Below are the code and all the weights of a small trained network. Each question names an input and a class and asks about switching units off, where a switched-off unit gives its printed mean instead of its output.

import numpy as np


def w(rows, s, z=0):
    codes = np.array(rows[::2]) - 128.0
    scale = np.full(codes.shape[1], s)
    scale[-1] = z or s
    return codes * scale


def f(y):
    return np.maximum(y, 0)


def log_softmax(a):
    a = a - a.max(-1, keepdims=True)
    return a - np.log(np.exp(a).sum(-1, keepdims=True))


def net(x, mask):
    res = np.array(x, float).reshape(1, 5) / 4 @ E
    y = f(res @ A[0][:, :-1].T + A[0][:, -1])
    res = res + np.where(mask, y, B[0][:, -1]) @ B[0][:, :-1]
    return log_softmax(res[-1] @ U[:, :-1].T + U[:, -1])


A, B = {}, {}
E = w([
[179,206,255],'x0',
[91,28,246],'x1',
[20,182,147],'x2',
[126,126,126],'x3',
[129,127,129],'x4',
],0.009)
A[0] = w([
[108,23,173,123],'N0',
[120,155,146,152],'N1',
[135,153,232,185],'N2',
[140,206,112,216],'N3',
[63,34,90,199],'N4',
[193,165,154,200],'N5',
[91,108,155,88],'N6',
[76,161,128,37],'N7',
[107,78,167,170],'N8',
[123,161,92,90],'N9',
[174,129,156,137],'N10',
[147,140,161,176],'N11',
[124,167,146,167],'N12',
[95,82,157,116],'N13',
[130,109,83,135],'N14',
[243,97,108,2],'N15',
[182,187,67,79],'N16',
[64,166,132,68],'N17',
[138,78,161,63],'N18',
[133,98,152,68],'N19',
[98,167,119,45],'N20',
[93,131,54,146],'N21',
[204,87,127,73],'N22',
[7,176,136,43],'N23',
[109,187,96,70],'N24',
[137,74,151,124],'N25',
[139,65,191,155],'N26',
[105,140,130,56],'N27',
[169,145,98,50],'N28',
[172,176,68,109],'N29',
],0.015,0.0052)
B[0] = w([
[160,143,103,232],'N0',
[132,69,89,156],'N1',
[146,101,77,240],'N2',
[160,127,84,199],'N3',
[141,103,84,247],'N4',
[95,81,75,197],'N5',
[156,193,115,161],'N6',
[160,112,189,148],'N7',
[182,184,78,200],'N8',
[165,157,136,162],'N9',
[102,84,104,169],'N10',
[108,102,88,174],'N11',
[103,54,66,165],'N12',
[199,169,124,182],'N13',
[150,70,129,179],'N14',
[174,124,182,185],'N15',
[165,152,124,202],'N16',
[227,59,212,160],'N17',
[155,171,128,170],'N18',
[190,191,153,153],'N19',
[163,146,151,143],'N20',
[138,102,104,206],'N21',
[154,56,254,175],'N22',
[168,105,186,189],'N23',
[152,168,118,167],'N24',
[167,174,118,179],'N25',
[126,170,84,218],'N26',
[127,116,211,133],'N27',
[137,167,159,157],'N28',
[174,171,106,200],'N29',
],0.0088,0.013)
U = w([
[177,248,120,41],'0',
[181,111,227,155],'1',
[149,141,110,237],'2',
[134,94,65,58],'3',
[145,153,118,253],'4',
[110,174,146,121],'5',
[64,149,190,73],'6',
],0.011,0.007)

Each question gives the input, the list of numbers given to net, and the class t.
The units are the neurons (one row each of A and B). Each row of codes is followed by its name. A weight is (code - 128) times the scale printed after its matrix; where a second scale follows, it is the last column's (A, B and U).
mask holds one flag per neuron, in row order. A switched-off neuron (its flag False) gives its mean, the last column of its row in B, instead of its output. The means were averaged over made-up inputs and are rounded, as every weight is.
A unit's drop is (log p(t) with every unit on - log p(t) with that unit switched off) / (log p(t) with every unit on - log p(t) with every unit switched off).
The circuit of an input: a set's keep is (log p(t) with only the set's units on - log p(t) with every unit switched off) / (log p(t) with every unit on - log p(t) with every unit switched off). Starting from the 12 units with the biggest drops (on a tie, the unit counted first), units are removed one at a time, each time the one whose removal leaves the highest keep (on an exact tie, the one counted first), for as long as the keep stays at least 0.8.
circuit, biggest first: the units of the circuit, biggest drop first
unit that matters most: the unit with the biggest drop
top k neurons: the k neurons with the biggest drops, biggest first
drop of u: that unit's drop, to one decimal
input [7,-4,-4,5,0], class 3: top neuron : N5
input [5,7,-6,-1,-2], class 0: circuit, biggest first : N26, N8
input [8,5,-6,-6,6], class 3: circuit, biggest first : N2, N5
input [0,-4,-8,-2,-2], class 1: circuit, biggest first : N22, N15
input [3,-5,8,-3,-5], class 1: circuit, biggest first : N17, N23
input [4,8,8,4,-5], class 0: circuit, biggest first : N8, N6
input [8,5,6,4,6], class 3: circuit, biggest first : N2, N12
input [4,-3,-4,3,-1], class 1: circuit, biggest first : N22, N26
input [8,7,-5,-1,2], class 3: top 3 neurons : N2, N5, N10
input [5,6,1,2,-1], class 0: circuit, biggest first : N8, N26
input [6,8,8,3,7], class 0: top 3 neurons : N8, N26, N6
input [6,-5,7,-6,-3], class 1: circuit, biggest first : N17, N23
input [3,-1,-6,-4,5], class 1: top 2 neurons : N22, N15
input [8,-2,-6,0,5], class 3: unit that matters most : N5
input [8,7,-3,2,3], class 3: top 2 neurons : N2, N5
input [7,5,2,-6,8], class 2: drop of N4 : 0.1
input [-2,-4,7,-2,-7], class 1: drop of N23 : 0.2
input [-4,-3,-7,-4,3], class 1: drop of N22 : 0.2
